The symbols move the items like this.
j387: α>j203, ζ>j708, χ>j102, ψ>j304, φ>j147
j5: α>j762, ζ>j107, χ>j317, ψ>j397, φ>j570
j980: α>j78, ζ>j17, χ>j781, ψ>j353, φ>j794
j107: α>j331, ζ>j295, χ>j570, ψ>j149, φ>j73
j413: α>j208, ζ>j323, χ>j331, ψ>j235, φ>j620
j773: α>j554, ζ>j329, χ>j515, ψ>j908, φ>j216
j620: α>j304, ζ>j102, χ>j716, ψ>j323, φ>j208
j683: α>j6, ζ>j624, χ>j506, ψ>j674, φ>j298
j375: α>j353, ζ>j781, χ>j786, ψ>j399, φ>j673
j73: α>j716, ζ>j413, χ>j762, ψ>j295, φ>j331
j737: α>j741, ζ>j914, χ>j840, ψ>j227, φ>j531
j1: α>j667, ζ>j773, χ>j610, ψ>j524, φ>j515
j673: α>j17, ζ>j292, χ>j974, ψ>j781, φ>j353
j557: α>j547, ζ>j827, χ>j259, ψ>j41, φ>j976
j78: α>j384, ζ>j784, χ>j75, ψ>j805, φ>j601
j208: α>j708, ζ>j372, χ>j177, ψ>j102, φ>j304
j397: α>j73, ζ>j149, χ>j5, ψ>j134, φ>j107
j104: α>j515, ζ>j524, χ>j203, ψ>j545, φ>j1
j805: α>j932, ζ>j815, χ>j78, ψ>j164, φ>j784
j817: α>j298, ζ>j674, χ>j329, ψ>j554, φ>j683
j17: α>j784, ζ>j164, χ>j794, ψ>j75, φ>j805
j369: α>j786, ζ>j743, χ>j624, ψ>j6, φ>j145
j331: α>j177, ζ>j620, χ>j418, ψ>j413, φ>j716
j399: α>j292, ζ>j980, χ>j375, ψ>j974, φ>j781
j716: α>j387, ζ>j208, χ>j235, ψ>j620, φ>j177
j295: α>j620, ζ>j235, χ>j73, ψ>j418, φ>j413
j145: α>j974, ζ>j375, χ>j189, ψ>j743, φ>j786
j743: α>j673, ζ>j399, χ>j145, ψ>j777, φ>j375
j323: α>j372, ζ>j387, χ>j620, ψ>j177, φ>j102
j418: α>j323, ζ>j716, χ>j295, ψ>j331, φ>j235
j983: α>j145, ζ>j6, χ>j674, ψ>j298, φ>j369
j624: α>j777, ζ>j145, χ>j298, ψ>j369, φ>j189
j872: α>j750, ζ>j737, χ>j464, ψ>j319, φ>j840
j708: α>j1, ζ>j545, χ>j147, ψ>j733, φ>j104
j684: α>j491, ζ>j872, χ>j827, ψ>j547, φ>j464
j304: α>j104, ζ>j733, χ>j387, ψ>j372, φ>j708
j575: α>j557, ζ>j441, χ>j33, ψ>j474, φ>j461
j227: α>j772, ζ>j321, χ>j737, ψ>j750, φ>j914
j497: α>j397, ζ>j317, χ>j772, ψ>j286, φ>j167
j164: α>j69, ζ>j384, χ>j805, ψ>j601, φ>j815
j786: α>j980, ζ>j673, χ>j777, ψ>j375, φ>j974
j777: α>j781, ζ>j974, χ>j743, ψ>j786, φ>j399
j102: α>j733, ζ>j147, χ>j208, ψ>j387, φ>j372
j976: α>j872, ζ>j492, χ>j764, ψ>j827, φ>j547
j741: α>j317, ζ>j553, χ>j321, ψ>j772, φ>j286
j667: α>j683, ζ>j554, χ>j908, ψ>j216, φ>j817
j321: α>j167, ζ>j286, χ>j914, ψ>j741, φ>j497
j372: α>j545, ζ>j203, χ>j304, ψ>j147, φ>j733
j189: α>j399, ζ>j786, χ>j6, ψ>j145, φ>j777
j784: α>j114, ζ>j69, χ>j601, ψ>j815, φ>j932
j41: α>j492, ζ>j684, χ>j557, ψ>j764, φ>j827
j506: α>j369, ζ>j298, χ>j554, ψ>j683, φ>j983
j827: α>j319, ζ>j464, χ>j976, ψ>j684, φ>j492
j491: α>j914, ζ>j750, χ>j319, ψ>j840, φ>j227
j286: α>j134, ζ>j5, χ>j497, ψ>j553, φ>j317
j441: α>j827, ζ>j764, χ>j461, ψ>j259, φ>j41
j69: α>j451, ζ>j575, χ>j932, ψ>j154, φ>j33
j794: α>j601, ζ>j805, χ>j292, ψ>j17, φ>j78
j932: α>j474, ζ>j33, χ>j384, ψ>j69, φ>j114
j733: α>j524, ζ>j610, χ>j708, ψ>j203, φ>j545
j492: α>j737, ζ>j491, χ>j547, ψ>j464, φ>j319
j298: α>j743, ζ>j189, χ>j983, ψ>j624, φ>j6
j531: α>j286, ζ>j772, χ>j750, ψ>j914, φ>j741
j216: α>j674, ζ>j506, χ>j667, ψ>j329, φ>j554
j750: α>j497, ζ>j741, χ>j227, ψ>j531, φ>j321
j610: α>j908, ζ>j515, χ>j545, ψ>j1, φ>j875
j515: α>j817, ζ>j216, χ>j875, ψ>j773, φ>j667
j570: α>j418, ζ>j73, χ>j134, ψ>j107, φ>j762
j154: α>j461, ζ>j474, χ>j69, ψ>j114, φ>j575
j601: α>j154, ζ>j932, χ>j164, ψ>j784, φ>j384
j764: α>j464, ζ>j547, χ>j41, ψ>j976, φ>j684
j292: α>j164, ζ>j78, χ>j353, ψ>j794, φ>j75
j974: α>j794, ζ>j353, χ>j399, ψ>j673, φ>j980
j33: α>j259, ζ>j461, χ>j114, ψ>j575, φ>j451
j384: α>j575, ζ>j114, χ>j815, ψ>j932, φ>j154
j134: α>j295, ζ>j762, χ>j397, ψ>j570, φ>j149
j674: α>j189, ζ>j369, χ>j683, ψ>j983, φ>j624
j545: α>j773, ζ>j875, χ>j104, ψ>j610, φ>j524
j772: α>j5, ζ>j167, χ>j741, ψ>j497, φ>j553
j815: α>j33, ζ>j154, χ>j784, ψ>j384, φ>j69
j524: α>j216, ζ>j908, χ>j1, ψ>j875, φ>j773
j319: α>j531, ζ>j227, χ>j872, ψ>j491, φ>j737
j474: α>j41, ζ>j259, χ>j575, ψ>j451, φ>j441
j451: α>j764, ζ>j557, χ>j474, ψ>j461, φ>j259
j114: α>j441, ζ>j451, χ>j154, ψ>j33, φ>j474
j177: α>j147, ζ>j304, χ>j323, ψ>j208, φ>j387
j553: α>j570, ζ>j397, χ>j286, ψ>j167, φ>j5
j203: α>j875, ζ>j1, χ>j733, ψ>j104, φ>j610
j317: α>j149, ζ>j570, χ>j167, ψ>j5, φ>j134
j547: α>j840, ζ>j319, χ>j684, ψ>j492, φ>j872
j875: α>j329, ζ>j667, χ>j524, ψ>j515, φ>j908
j781: α>j75, ζ>j794, χ>j673, ψ>j980, φ>j292
j149: α>j413, ζ>j418, χ>j107, ψ>j762, φ>j295
j554: α>j624, ζ>j983, χ>j817, ψ>j506, φ>j674
j167: α>j107, ζ>j134, χ>j553, ψ>j317, φ>j397
j762: α>j235, ζ>j331, χ>j149, ψ>j73, φ>j418
j353: α>j805, ζ>j75, χ>j980, ψ>j292, φ>j17
j75: α>j815, ζ>j601, χ>j17, ψ>j78, φ>j164
j329: α>j983, ζ>j683, χ>j216, ψ>j817, φ>j506
j147: α>j610, ζ>j104, χ>j372, ψ>j708, φ>j203
j840: α>j321, ζ>j531, χ>j491, ψ>j737, φ>j750
j464: α>j227, ζ>j840, χ>j492, ψ>j872, φ>j491
j235: α>j102, ζ>j177, χ>j413, ψ>j716, φ>j323
j259: α>j684, ζ>j976, χ>j441, ψ>j557, φ>j764
j908: α>j506, ζ>j817, χ>j773, ψ>j667, φ>j329
j6: α>j375, ζ>j777, χ>j369, ψ>j189, φ>j743
j914: α>j553, ζ>j497, χ>j531, ψ>j321, φ>j772
j461: α>j976, ζ>j41, χ>j451, ψ>j441, φ>j557

The rows follow the links: the fewer symbols apart two items are, the more alike their rows tend to be.

Each row is also shifted at random along 4 hidden directions that mean nothing.

Name the item of each row.
-80 -17 73 -18 79 -56 16 90 -88 -54 13 20 77 -13 -74 61 -31 47 65 25 72 -59 9 82 2 -25 -22 -3; item j216
72 -106 -110 -54 29 -87 11 -41 95 64 -25 -98 62 -3 80 158 -7 -97 -101 39 77 -118 -22 27 9 -72 52 22; item j319
-77 70 89 105 -33 64 -87 64 61 10 -38 58 -69 90 -31 -191 40 57 83 17 -98 44 -12 -21 16 90 24 10; item j369
-83 -46 69 -71 -7 89 39 57 40 36 -71 -3 -41 69 36 -60 13 7 54 -31 67 -73 -28 55 -58 -28 -7 74; item j147
26 -46 140 2 23 -99 57 25 1 -31 -124 -52 -16 -44 47 19 66 67 12 -86 13 -38 -4 70 -64 4 -37 8; item j104
114 35 37 117 -7 -57 50 -4 18 47 11 -33 34 -44 -55 11 -11 -12 -28 20 -62 124 26 -8 68 97 -25 -5; item j805
58 58 42 -3 -164 -54 -101 59 -71 46 -61 112 80 48 -84 -108 57 -53 -18 18 -55 -44 2 29 31 0 -6 -13; item j292
81 26 -45 0 -115 -22 -5 -55 -33 32 -12 49 61 -9 -42 23 53 -75 -50 0 -98 -61 17 -35 46 -14 -39 -14; item j451
254 -24 69 -109 -43 -170 62 131 -97 -3 -31 -6 -2 -27 -73 93 -84 -5 38 -28 277 57 -7 203 -62 -132 -45 9; item j329
-142 22 -5 -137 43 -82 -216 25 -65 -91 -19 72 26 -72 62 -82 -9 61 -18 -38 77 1 -7 35 -77 -32 74 -82; item j323
-61 -52 -83 -15 -5 53 55 -97 70 29 -15 -37 14 18 56 83 63 -66 -48 4 -107 -142 -15 -50 26 -15 -9 46; item j737
41 28 25 -47 55 37 146 -43 -260 -144 128 -6 -47 -118 9 8 -67 147 25 -106 53 139 42 -48 -73 10 -104 -46; item j620
-72 -46 -18 -97 -40 116 6 -48 -134 -20 26 11 -17 37 95 -86 15 32 -26 -50 15 -103 15 -93 -37 -40 -8 31; item j570
-91 -22 -18 -99 88 102 42 39 130 6 -1 -44 -81 20 8 50 -76 0 82 4 141 66 -46 73 -60 -35 20 26; item j208
-19 -25 -42 -43 -48 -82 -46 -103 -50 -30 -66 26 70 -80 82 36 97 -19 -113 -52 -127 -137 -8 -52 -1 -13 2 -36; item j750
73 55 -39 -30 -47 104 133 -143 -163 -80 105 20 -63 -105 38 -15 -28 50 -23 -92 -83 150 21 -105 -27 33 -96 -35; item j741
-349 -132 -28 50 267 112 198 -86 -87 -38 90 -139 167 -119 76 190 11 73 -12 40 -110 -149 54 -124 86 112 -38 40; item j5
-48 46 5 156 39 -39 -74 5 -123 -14 82 24 102 -40 -23 -88 4 50 -43 52 -111 27 67 -105 95 128 21 -51; item j601
-35 -42 -18 197 185 -60 134 -14 53 37 66 -130 111 -54 -35 182 -27 -7 -6 101 -78 31 37 -32 121 125 -2 4; item j784
98 -32 -23 71 91 -109 190 -109 -54 11 45 -117 125 -187 21 205 -29 -11 -110 -1 -58 102 48 -25 67 108 -68 -26; item j764
31 107 -89 107 -93 162 -91 -8 -224 -29 220 97 -29 131 -70 -238 -73 60 31 72 -71 69 64 -203 61 42 13 -19; item j384
111 -12 22 -73 -54 16 73 -55 81 -18 -81 -35 -157 -19 80 26 29 8 9 -103 41 31 -41 31 -110 -71 -28 16; item j295
-37 58 125 14 -123 114 35 78 -218 -12 15 105 11 86 -87 -189 16 72 77 -25 -49 -26 45 -46 8 19 -72 22; item j683
174 12 -55 -127 -54 -149 -63 -69 -44 -40 -20 23 -9 -161 89 28 -20 -8 -135 -85 90 124 -23 52 -87 -46 8 -85; item j772
2 -29 114 9 -4 76 121 23 126 28 -88 -69 -131 52 26 6 38 26 74 -43 28 4 -41 50 -61 8 -31 68; item j203
-167 44 26 -33 22 2 -91 -71 -89 -121 -3 71 -12 -75 74 -96 67 106 -15 -95 -114 -24 5 -84 -51 31 -9 -65; item j413
3 -14 94 -26 34 -148 -137 67 265 1 -183 -20 -94 -4 64 -2 61 5 29 -43 79 -16 -71 145 -88 -37 68 -8; item j610
8 -108 -96 -11 61 -47 41 -49 -26 23 22 -90 110 -34 65 155 -7 -52 -90 45 29 -110 22 -33 34 -23 21 17; item j872
21 -39 -107 -11 33 -89 -120 -29 4 34 27 -27 100 -68 71 26 -31 -45 -118 44 34 21 15 -23 31 26 82 -35; item j684
-4 13 -27 -15 -115 -132 -135 -29 -250 -31 -5 121 202 -51 -27 -52 96 -32 -125 -5 -137 -186 63 -79 74 -17 -6 -67; item j474

In each set, the symbols that take the first to the second take the third to the fourth, perhaps in another order. Give the fourth.
Answers are names.
A -129 -31 -9 -148 18 66 -88 78 162 46 -70 6 -51 81 50 -32 -41 -40 49 12 151 -38 -48 99 -66 -76 81 41
B 161 57 85 -10 -33 -94 -30 45 -112 -101 1 25 -123 -35 -15 -94 -25 120 43 -93 95 133 3 47 -103 -43 -31 -47
C -115 -24 -67 -47 116 48 33 -88 -70 -39 79 -38 51 -113 84 36 -36 38 -46 -11 -5 49 22 -61 -5 42 7 -12
D j295

A -69 35 -68 58 28 40 3 -86 157 64 -8 -28 39 -45 18 40 19 -70 -54 35 -129 80 -14 -42 62 99 32 -8
B 184 -13 -59 -108 -161 -78 -35 -62 -75 -4 -39 31 -28 -35 67 -7 39 -55 -111 -76 19 -47 -1 -22 -56 -103 -12 -16
C 27 -29 63 -132 -48 67 45 65 -83 20 -22 13 -53 52 30 -78 -35 37 44 -59 131 -12 -4 46 -82 -73 -27 59
D j908

A 116 29 -49 64 -30 -115 -191 60 154 87 -38 14 6 28 -9 -67 -13 -65 -61 76 49 92 -11 38 25 28 99 -26
B 165 -22 -88 -77 -41 -215 -160 -15 -180 -11 23 3 141 -132 80 -7 -40 -9 -179 -11 107 43 40 -15 -15 -9 57 -82
C 68 -48 -63 9 -31 -116 8 -17 15 40 -27 -13 113 -8 -48 148 33 -99 -72 47 -47 -125 7 26 66 -42 -2 -1
D j227

A -55 -31 102 -85 -48 -88 -191 77 167 29 -200 39 -50 44 82 -121 95 0 -6 -60 66 -99 -57 115 -94 -55 86 8
B -187 13 54 -45 -25 64 -145 118 112 64 -83 95 8 136 -54 -108 29 -33 90 53 10 -109 -38 66 5 -38 65 37
C -124 -28 30 -49 154 39 120 -7 -75 -83 73 -50 18 -79 8 107 -63 94 60 -18 60 40 13 8 -15 17 -41 -5
D j524

A 57 53 20 -79 2 58 88 -31 -270 -153 128 33 -76 -90 1 -53 -76 144 35 -110 66 157 32 -52 -76 -19 -82 -55
B -97 -81 31 -93 125 -11 77 45 17 -12 -26 -71 41 -53 31 129 -41 18 29 -2 131 -25 -17 87 -35 -31 -1 13
C 166 16 -64 44 -46 -147 -184 62 -34 34 30 25 54 -6 -11 -58 -45 -31 -73 64 80 57 25 15 9 -18 89 -37
D j154

A 77 3 91 67 64 86 207 4 220 -6 -41 -103 -232 57 -17 56 -12 43 137 -37 41 133 -44 58 -58 26 -59 55
B -299 2 36 74 225 43 10 60 140 -35 18 -31 9 36 -53 81 -5 33 131 69 -32 -46 -18 42 39 36 34 -6
C 128 -12 106 -48 -53 -129 -72 60 137 6 -153 -9 -116 5 56 -33 43 24 12 -90 99 39 -46 123 -111 -52 22 3
D j773

A 206 40 -60 -104 -94 -62 -1 -100 -47 -35 -9 2 -70 -132 61 13 -27 -18 -87 -106 65 159 -7 16 -79 -42 -29 -57
B 36 -22 28 -95 -2 -133 -87 -29 122 -59 -129 -4 -65 -90 92 34 63 10 -47 -101 44 8 -40 76 -101 -56 38 -49
C 279 28 -84 -113 -193 -145 -115 8 226 123 -151 24 -49 11 8 64 26 -194 -97 -4 83 47 -65 139 -43 -102 64 -11
D j227

A 77 42 -81 138 17 88 20 4 59 47 125 -34 -61 84 -59 -31 -87 -25 42 98 -5 115 11 -74 67 39 33 20
B -5 -12 -32 50 32 -69 43 -86 86 45 -42 -36 97 -111 3 126 50 -69 -104 9 -125 20 -3 6 72 85 -10 -22
C -134 -76 -54 -128 16 6 -148 -2 -9 11 -32 7 50 3 127 -35 1 -17 -69 7 81 -120 2 -18 -41 -32 84 4
D j620

A 52 56 -4 -143 -120 196 10 48 -177 -32 82 84 -146 94 2 -189 -104 53 89 -49 166 88 5 -23 -101 -86 -37 34
B -99 61 51 54 81 71 25 39 -140 -119 125 52 -52 22 -77 -71 -56 124 123 -4 -12 57 33 -41 6 18 -32 -25
C 147 -56 -68 35 -6 -125 94 -13 -44 35 41 -54 95 -10 -57 194 -32 -77 -54 58 25 -86 20 22 63 -59 -27 7
D j547

A 107 56 -101 -39 -189 34 -106 -18 -81 41 29 125 -3 104 -55 -113 21 -79 -30 25 -52 -64 0 -56 25 -66 12 -8
B 23 22 -29 -8 -93 -67 -36 -64 -7 46 -42 45 89 -43 -22 21 81 -85 -87 8 -135 -65 5 -15 48 11 -1 -22
C 24 50 44 -37 -87 68 28 -94 -219 -138 45 61 -98 -47 56 -134 48 126 3 -141 -79 26 19 -107 -88 1 -84 -44
D j235

A -184 -103 5 -77 40 -43 -69 -29 -163 -46 -40 0 159 -63 120 -1 70 46 -105 -41 -31 -233 39 -71 -15 -6 16 8
B -65 -34 39 6 84 16 135 -100 87 -63 -44 -77 -69 -71 64 112 62 51 9 -77 -79 -16 -28 -8 -40 23 -60 2
C -26 -6 -91 -37 -119 132 -36 -94 -216 -37 107 72 11 66 40 -127 19 9 -41 -18 -84 -119 29 -183 12 -36 -13 1
D j914

A -108 27 23 18 71 96 103 -100 -8 -106 36 -13 -95 -57 37 -8 32 92 46 -80 -92 69 -6 -60 -32 39 -62 -18
B -114 -36 122 56 49 155 229 -20 -67 -27 3 -58 -58 36 5 0 27 104 85 -58 -73 -64 6 -65 1 62 -107 75
C -63 12 11 8 141 128 230 -81 42 -85 83 -78 -142 -72 7 115 -63 90 97 -56 -14 151 -22 -23 -39 27 -88 9
D j104

A -106 71 -59 -5 -79 -19 -208 -62 46 39 -37 98 85 -31 28 -118 80 -50 -100 21 -178 -2 -5 -77 54 73 58 -52
B -251 16 -137 -40 -47 179 -194 -89 331 73 -83 53 -75 140 79 -104 91 -125 -4 51 -177 -158 -91 -80 3 -20 122 16
C -70 -42 -115 -14 34 -16 -131 -33 -57 14 68 -2 109 -20 75 -27 -8 -31 -98 56 -5 -65 28 -86 36 24 75 -20
D j497

A -96 -53 -63 -55 107 25 35 -58 -87 -34 72 -49 68 -101 85 65 -54 25 -55 -23 40 11 24 -40 1 27 -5 -17
B -15 58 20 -53 -3 35 -1 -64 -90 -121 46 47 -102 -74 38 -65 -8 106 23 -96 -8 100 -4 -38 -82 -8 -47 -53
C -110 31 -103 -30 63 156 24 -103 117 -2 65 -26 -69 -41 49 9 -33 -9 5 -4 -48 120 -21 -60 -13 48 17 -3
D j418

